Below is a small trained network, with its code and all its weights. Each question gives an input and a target symbol and asks what happens when units are switched off, that is, made to give their printed mean instead of their output.

import numpy as np


def w(rows, s, z=0):
    codes = np.array(rows[::2]) - 128.0
    scale = np.full(codes.shape[1], s)
    scale[-1] = z or s
    return codes * scale


def norm(h):
    return h / np.sqrt((h * h).mean(-1, keepdims=True) + 1e-5)


def f(y):
    return np.maximum(y, 0)


def softmax(a):
    e = np.exp(a - a.max(-1, keepdims=True))
    return e / e.sum(-1, keepdims=True)


def log_softmax(a):
    a = a - a.max(-1, keepdims=True)
    return a - np.log(np.exp(a).sum(-1, keepdims=True))


def net(x, mask):
    ids = ['ΔΠβεζθσ'.index(c) for c in x.split()]
    T = len(ids)
    res = E[ids] + P[:T]
    u = 0
    for l in range(2):
        r = norm(res)
        for j in range(2):
            rows = slice(2 * j, 2 * j + 2)
            q, k, v = (r @ M[l][rows].T for M in (Q, K, V))
            z = softmax(np.where(np.tri(T) > 0, q @ k.T / 2**0.5, -1e9)) @ v
            o = O[l][rows]
            res = res + np.where(mask[u + j], z, o[:, -1]) @ o[:, :-1]
        u += 2
        y = f(norm(res) @ A[l][:, :-1].T + A[l][:, -1])
        res = res + np.where(mask[u : u + 8], y, B[l][:, -1]) @ B[l][:, :-1]
        u += 8
    return log_softmax(norm(res)[-1] @ U[:, :-1].T + U[:, -1])


Q, K, V, O, A, B = {}, {}, {}, {}, {}, {}
E = w([
[252,152,31,3,93],'Δ',
[55,46,66,68,112],'Π',
[37,98,134,203,62],'β',
[140,249,193,237,188],'ε',
[77,178,123,49,144],'ζ',
[105,141,81,72,235],'θ',
[24,192,247,180,96],'σ',
],0.0041)
P = w([
[83,254,222,118,44],'0',
[96,73,188,71,95],'1',
[99,88,146,79,109],'2',
[110,95,135,97,114],'3',
[118,102,133,110,121],'4',
[123,105,129,120,125],'5',
[127,106,127,131,127],'6',
[128,110,126,137,131],'7',
[132,111,125,143,131],'8',
[135,112,126,147,131],'9',
[137,112,125,148,131],'10',
],0.0046)
Q[0] = w([
[130,178,96,125,115],'0.h1',
[90,73,147,131,147],'0.h1',
[171,183,144,146,33],'0.h2',
[153,254,95,121,106],'0.h2',
],0.006)
K[0] = w([
[185,133,119,107,156],'0.h1',
[72,97,188,114,154],'0.h1',
[106,90,54,3,54],'0.h2',
[181,167,125,68,95],'0.h2',
],0.0042)
V[0] = w([
[2,176,185,168,133],'0.h1',
[16,137,150,116,245],'0.h1',
[246,194,144,122,71],'0.h2',
[104,107,178,131,148],'0.h2',
],0.003)
O[0] = w([
[168,16,237,11,85,70],'0.h1',
[102,33,208,161,95,61],'0.h1',
[249,192,2,214,52,253],'0.h2',
[91,184,58,5,199,92],'0.h2',
],0.0022,0.0014)
A[0] = w([
[10,135,160,175,63,7],'0.n1',
[103,52,51,203,67,137],'0.n2',
[222,167,84,241,134,94],'0.n3',
[43,114,197,160,31,82],'0.n4',
[195,48,164,111,138,92],'0.n5',
[129,116,211,181,82,241],'0.n6',
[169,218,8,5,43,195],'0.n7',
[150,107,37,91,97,144],'0.n8',
],0.0034,0.0021)
B[0] = w([
[139,157,80,1,128,140],'0.n1',
[186,158,134,88,82,141],'0.n2',
[242,155,51,152,96,160],'0.n3',
[140,133,64,62,226,149],'0.n4',
[106,113,164,99,98,133],'0.n5',
[118,109,30,81,117,162],'0.n6',
[53,119,172,201,120,255],'0.n7',
[105,126,168,142,184,184],'0.n8',
],0.0045,0.0061)
Q[1] = w([
[117,188,147,168,221],'1.h1',
[194,182,14,179,233],'1.h1',
[42,132,252,76,199],'1.h2',
[212,242,133,188,184],'1.h2',
],0.0045)
K[1] = w([
[126,132,151,113,255],'1.h1',
[123,203,66,63,173],'1.h1',
[149,221,185,121,170],'1.h2',
[89,189,11,237,84],'1.h2',
],0.0052)
V[1] = w([
[155,171,116,170,27],'1.h1',
[253,86,172,154,121],'1.h1',
[133,208,34,233,145],'1.h2',
[63,107,55,43,132],'1.h2',
],0.0027)
O[1] = w([
[108,173,158,134,252,169],'1.h1',
[44,124,49,108,152,3],'1.h1',
[164,41,216,21,85,170],'1.h2',
[158,106,112,187,137,203],'1.h2',
],0.0037,0.0019)
A[1] = w([
[187,71,26,119,188,29],'1.n1',
[140,146,117,102,1,187],'1.n2',
[99,75,155,59,107,236],'1.n3',
[243,99,134,99,118,4],'1.n4',
[64,80,165,145,85,70],'1.n5',
[103,18,63,104,128,153],'1.n6',
[199,73,235,138,86,129],'1.n7',
[56,115,94,112,162,29],'1.n8',
],0.0054,0.0015)
B[1] = w([
[208,138,128,202,72,214],'1.n1',
[133,211,230,69,255,252],'1.n2',
[115,138,82,214,95,215],'1.n3',
[176,60,208,81,49,232],'1.n4',
[160,189,184,120,72,171],'1.n5',
[202,215,131,143,170,212],'1.n6',
[105,47,3,188,127,206],'1.n7',
[113,72,189,101,129,190],'1.n8',
],0.0047,0.0027)
U = w([
[155,239,218,80,168,241],'Δ',
[94,178,47,254,72,148],'Π',
[165,158,26,113,93,6],'β',
[189,51,162,69,53,166],'ε',
[65,74,176,148,61,55],'ζ',
[126,56,147,145,246,1],'θ',
[89,89,88,63,140,101],'σ',
],0.0086,0.0036)

Each question gives the input, a string of symbols that net reads in full, and the target symbol t.
The units are the heads (2 rows each of Q, K, V and O) and the neurons (one row each of A and B). Each row of codes is followed by its name. A weight is (code - 128) times the scale printed after its matrix; where a second scale follows, it is the last column's (O, A, B and U).
mask holds one flag per unit, layer by layer, with each layer's heads first. A switched-off unit (its flag False) gives its mean, the last column of its rows in O or B, instead of its output. The means were averaged over made-up inputs and are rounded, as every weight is.
A unit's drop is (log p(t) with every unit on - log p(t) with that unit switched off) / (log p(t) with every unit on - log p(t) with every unit switched off).
The circuit of an input: a set's keep is (log p(t) with only the set's units on - log p(t) with every unit switched off) / (log p(t) with every unit on - log p(t) with every unit switched off). Starting from the 12 units with the biggest drops (on a tie, the unit counted first), units are removed one at a time, each time the one whose removal leaves the highest keep (on an exact tie, the one counted first), for as long as the keep stays at least 0.8.
units of the circuit, in order: the units of the circuit, biggest drop first
most important unit: the unit with the biggest drop
k most important neurons: the k neurons with the biggest drops, biggest first
top k neurons in layer l: the k neurons of layer l with the biggest drops, biggest first
which heads matter: for each layer, one digit per head in row order, 1 if its drop is at least 0.15 and else 0, layers parted by /
drop of u: that unit's drop, to one decimal
input Π Δ ζ Δ Π, target Π: top 3 neurons in layer 1 : (1.n2 1.n3 1.n4)
input ε Δ Δ Δ Δ ε ε ε β, target Δ: units of the circuit, in order : (0.n2 1.n2)
input ε Δ ε Π ε β, target β: units of the circuit, in order : (0.n4 0.n7 0.n1)
input θ β Δ Δ Δ ε ε, target ε: 2 most important neurons : (0.n7 1.n4)
input Δ Π ε Δ, target Π: 2 most important neurons : (0.n7 1.n2)
input Π ζ Π ζ β Δ Δ Δ σ, target σ: most important unit : 0.n4
input Δ Δ Δ β θ β θ Δ ζ Δ σ, target σ: which heads matter : 01 / 00
input Δ ε Π, target Π: 2 most important neurons : (1.n3 1.n2)
input Δ Δ θ θ Δ, target θ: which heads matter : 10 / 00
input ε σ Π ε, target Π: 3 most important neurons : (0.n3 1.n2 0.n7)
input β ζ ε σ Π Δ, target Δ: 2 most important neurons : (0.n4 0.n3)
input σ θ ε ε ε ζ β Δ Δ θ, target Π: 2 most important neurons : (0.n7 1.n1)
input Δ Π β, target β: which heads matter : 00 / 01
input Π ε ε, target Π: which heads matter : 10 / 11
input θ ζ ε β, target Δ: top 4 neurons in layer 1 : (1.n6 1.n2 1.n7 1.n8)
input Δ Δ Δ, target Δ: 2 most important neurons : (0.n4 1.n7)
input Δ Δ Δ Δ θ β ε ε Π, target Δ: most important neuron : (1.n6)
input Π Δ Δ θ Δ, target θ: which heads matter : 10 / 10
input Δ ε θ ε ε Δ Δ ζ, target ζ: which heads matter : 00 / 00
input β ε ζ θ ε ε θ, target Π: which heads matter : 10 / 10
input Δ Δ θ ε Π, target Δ: 2 most important neurons : (1.n6 1.n7)
input θ Δ Δ ζ β Δ ε ε, target ε: top 2 neurons in layer 0 : (0.n7 0.n3)
input ε θ Π Δ ζ, target ζ: drop of 0.h1 : 0.1
input ε Δ Π θ Δ, target Π: drop of 0.n5 : 0.0
